Here is a tiny trained network, its code and every weight. The questions are about switching its units off for an input and a target symbol, where a switched-off unit gives its printed mean instead of its output.

import numpy as np


def w(rows, s, z=0):
    codes = np.array(rows[::2]) - 128.0
    scale = np.full(codes.shape[1], s)
    scale[-1] = z or s
    return codes * scale


def norm(h):
    return h / np.sqrt((h * h).mean(-1, keepdims=True) + 1e-5)


def f(y):
    return np.maximum(y, 0)


def softmax(a):
    e = np.exp(a - a.max(-1, keepdims=True))
    return e / e.sum(-1, keepdims=True)


def log_softmax(a):
    a = a - a.max(-1, keepdims=True)
    return a - np.log(np.exp(a).sum(-1, keepdims=True))


def net(x, mask):
    ids = ['γδζθξπσ'.index(c) for c in x.split()]
    T = len(ids)
    res = E[ids] + P[:T]
    u = 0
    for l in range(2):
        q, k, v = (norm(res) @ M[l].T for M in (Q, K, V))
        z = softmax(np.where(np.tri(T) > 0, q @ k.T / 4**0.5, -1e9)) @ v
        res = res + np.where(mask[u], z, O[l][:, -1]) @ O[l][:, :-1]
        u += 1
        y = f(norm(res) @ A[l][:, :-1].T + A[l][:, -1])
        res = res + np.where(mask[u : u + 16], y, B[l][:, -1]) @ B[l][:, :-1]
        u += 16
    return log_softmax(norm(res)[-1] @ U[:, :-1].T + U[:, -1])


Q, K, V, O, A, B = {}, {}, {}, {}, {}, {}
E = w([
[208,80,153],'γ',
[182,96,128],'δ',
[147,146,167],'ζ',
[250,145,120],'θ',
[170,144,67],'ξ',
[143,41,47],'π',
[129,182,140],'σ',
],0.024)
P = w([
[193,241,84],'0',
[188,246,64],'1',
[180,253,53],'2',
[155,233,33],'3',
[138,227,42],'4',
[124,221,43],'5',
[98,208,57],'6',
[76,206,46],'7',
[75,192,71],'8',
[54,203,63],'9',
[55,195,72],'10',
[76,186,96],'11',
],0.0041)
Q[0] = w([
[4,127,132],'L0H0',
[128,111,110],'L0H0',
[141,129,133],'L0H0',
[186,25,76],'L0H0',
],0.018)
K[0] = w([
[255,124,242],'L0H0',
[97,113,135],'L0H0',
[107,131,88],'L0H0',
[102,72,20],'L0H0',
],0.0091)
V[0] = w([
[226,56,138],'L0H0',
[52,255,196],'L0H0',
[56,27,70],'L0H0',
[109,253,25],'L0H0',
],0.0088)
O[0] = w([
[165,111,170,199],'L0H0',
[42,111,122,2],'L0H0',
[195,121,35,133],'L0H0',
[142,248,81,190],'L0H0',
],0.012,0.0077)
A[0] = w([
[71,145,195,102],'L0N0',
[107,205,229,88],'L0N1',
[117,184,179,127],'L0N2',
[50,47,203,8],'L0N3',
[133,152,123,117],'L0N4',
[135,157,119,104],'L0N5',
[129,110,146,92],'L0N6',
[145,105,199,74],'L0N7',
[100,107,165,17],'L0N8',
[114,157,97,87],'L0N9',
[151,115,147,82],'L0N10',
[55,189,172,171],'L0N11',
[93,4,170,158],'L0N12',
[83,198,100,78],'L0N13',
[51,118,106,2],'L0N14',
[115,194,187,120],'L0N15',
],0.019,0.0059)
B[0] = w([
[60,112,79,198],'L0N0',
[85,189,177,254],'L0N1',
[66,138,152,218],'L0N2',
[11,42,249,150],'L0N3',
[136,137,98,159],'L0N4',
[126,129,101,162],'L0N5',
[125,122,118,132],'L0N6',
[114,69,152,164],'L0N7',
[89,97,196,135],'L0N8',
[120,98,162,146],'L0N9',
[142,145,130,154],'L0N10',
[66,146,77,238],'L0N11',
[82,119,19,148],'L0N12',
[149,79,138,186],'L0N13',
[162,145,88,133],'L0N14',
[90,174,163,231],'L0N15',
],0.016,0.0074)
Q[1] = w([
[203,15,152],'L1H0',
[184,154,36],'L1H0',
[221,125,90],'L1H0',
[10,69,59],'L1H0',
],0.014)
K[1] = w([
[201,251,160],'L1H0',
[177,148,6],'L1H0',
[126,208,47],'L1H0',
[196,34,254],'L1H0',
],0.0098)
V[1] = w([
[134,67,254],'L1H0',
[115,37,136],'L1H0',
[194,210,86],'L1H0',
[81,116,63],'L1H0',
],0.0096)
O[1] = w([
[255,209,75,44],'L1H0',
[136,139,48,68],'L1H0',
[71,75,143,253],'L1H0',
[56,168,50,107],'L1H0',
],0.01,0.005)
A[1] = w([
[157,74,111,98],'L1N0',
[123,78,56,140],'L1N1',
[116,70,111,73],'L1N2',
[187,52,210,134],'L1N3',
[136,142,160,59],'L1N4',
[158,111,128,43],'L1N5',
[176,213,111,135],'L1N6',
[94,118,115,134],'L1N7',
[55,120,199,253],'L1N8',
[62,19,137,95],'L1N9',
[44,107,160,131],'L1N10',
[142,143,148,135],'L1N11',
[175,124,143,162],'L1N12',
[137,113,117,79],'L1N13',
[103,105,111,77],'L1N14',
[153,254,87,138],'L1N15',
],0.02,0.0068)
B[1] = w([
[104,131,155,202],'L1N0',
[79,132,173,191],'L1N1',
[139,197,52,153],'L1N2',
[80,176,103,246],'L1N3',
[154,142,163,134],'L1N4',
[112,98,131,150],'L1N5',
[50,64,160,175],'L1N6',
[140,214,130,154],'L1N7',
[216,143,74,254],'L1N8',
[10,102,209,175],'L1N9',
[244,140,90,206],'L1N10',
[119,114,129,148],'L1N11',
[76,129,145,202],'L1N12',
[131,130,134,138],'L1N13',
[88,136,133,133],'L1N14',
[148,203,95,185],'L1N15',
],0.013,0.011)
U = w([
[148,56,5,144],'γ',
[201,74,206,119],'δ',
[54,162,158,18],'ζ',
[170,228,229,19],'θ',
[205,142,87,254],'ξ',
[121,73,98,224],'π',
[115,195,38,122],'σ',
],0.016,0.0052)

Each question gives the input, a string of symbols that net reads in full, and the target symbol t.
The units are the heads (4 rows each of Q, K, V and O) and the neurons (one row each of A and B). Each row of codes is followed by its name. A weight is (code - 128) times the scale printed after its matrix; where a second scale follows, it is the last column's (O, A, B and U).
mask holds one flag per unit, layer by layer, with each layer's heads first. A switched-off unit (its flag False) gives its mean, the last column of its rows in O or B, instead of its output. The means were averaged over made-up inputs and are rounded, as every weight is.
A unit's drop is (log p(t) with every unit on - log p(t) with that unit switched off) / (log p(t) with every unit on - log p(t) with every unit switched off).
The circuit of an input: a set's keep is (log p(t) with only the set's units on - log p(t) with every unit switched off) / (log p(t) with every unit on - log p(t) with every unit switched off). Starting from the 12 units with the biggest drops (on a tie, the unit counted first), units are removed one at a time, each time the one whose removal leaves the highest keep (on an exact tie, the one counted first), for as long as the keep stays at least 0.8.
units of the circuit, in order: the units of the circuit, biggest drop first
k most important neurons: the k neurons with the biggest drops, biggest first
top k neurons in layer l: the k neurons of layer l with the biggest drops, biggest first
input θ δ π π π π ξ, target π: units of the circuit, in order	[L1N6 L0N11 L0H0 L1N3]
input γ γ γ, target γ: units of the circuit, in order	[L0H0 L0N12 L0N1]
input θ θ π δ ζ γ γ γ θ, target ξ: 2 most important neurons	[L1N9 L0N11]
input γ γ γ π γ, target δ: units of the circuit, in order	[L0N11 L0N1 L1N15]
input δ γ σ δ θ σ γ θ σ π θ θ, target ξ: top 2 neurons in layer 0	[L0N11 L0N0]
input δ σ ζ, target σ: 3 most important neurons	[L0N11 L0N0 L1N8]
input ξ σ θ ξ θ γ ξ δ, target ξ: 2 most important neurons	[L1N8 L0N1]
input ζ θ σ γ γ, target σ: units of the circuit, in order	[L0H0 L1N8]
input γ ζ γ π π π γ γ γ γ γ γ, target δ: units of the circuit, in order	[L0N11 L0N1 L0N15]
input γ γ γ γ γ γ γ γ ζ π π ξ, target π: 2 most important neurons	[L1N8 L0N11]
input σ σ ζ ζ γ γ θ δ, target θ: 2 most important neurons	[L0N1 L0N15]
input γ θ δ, target θ: units of the circuit, in order	[L0H0 L1N10]
input γ θ σ θ ξ π γ θ θ ξ, target ζ: 3 most important neurons	[L0N1 L0N15 L1N9]
input γ γ θ γ γ θ π, target γ: top 2 neurons in layer 0	[L0N1 L0N15]
input γ σ γ ξ γ γ θ π γ δ γ θ, target ζ: 2 most important neurons	[L1N8 L1N3]
input γ γ γ δ, target δ: 4 most important neurons	[L0N11 L0N1 L1N8 L0N0]
input θ θ γ σ θ γ, target σ: 2 most important neurons	[L0N11 L0N0]
input δ γ ζ ξ σ ξ θ ξ, target ξ: top 2 neurons in layer 0	[L0N1 L0N0]
input γ γ θ γ π δ π γ, target π: top 4 neurons in layer 1	[L1N8 L1N10 L1N15 L1N3]
input π σ γ δ, target π: 4 most important neurons	[L1N6 L1N8 L0N1 L1N10]
input δ γ π γ γ θ γ σ δ ξ, target ζ: top 3 neurons in layer 0	[L0N1 L0N15 L0N11]
input γ σ γ π γ γ π γ, target π: top 3 neurons in layer 1	[L1N8 L1N10 L1N6]
input ξ θ γ γ γ ζ θ γ ξ θ δ, target ξ: 2 most important neurons	[L0N1 L1N8]
input γ γ γ δ γ π γ γ δ, target π: 4 most important neurons	[L1N8 L1N10 L0N1 L0N15]
input ζ π σ γ σ δ γ θ δ γ π, target π: top 4 neurons in layer 0	[L0N1 L0N15 L0N2 L0N11]
input γ γ θ ζ π γ θ γ π π, target π: 3 most important neurons	[L1N8 L1N1 L1N10]
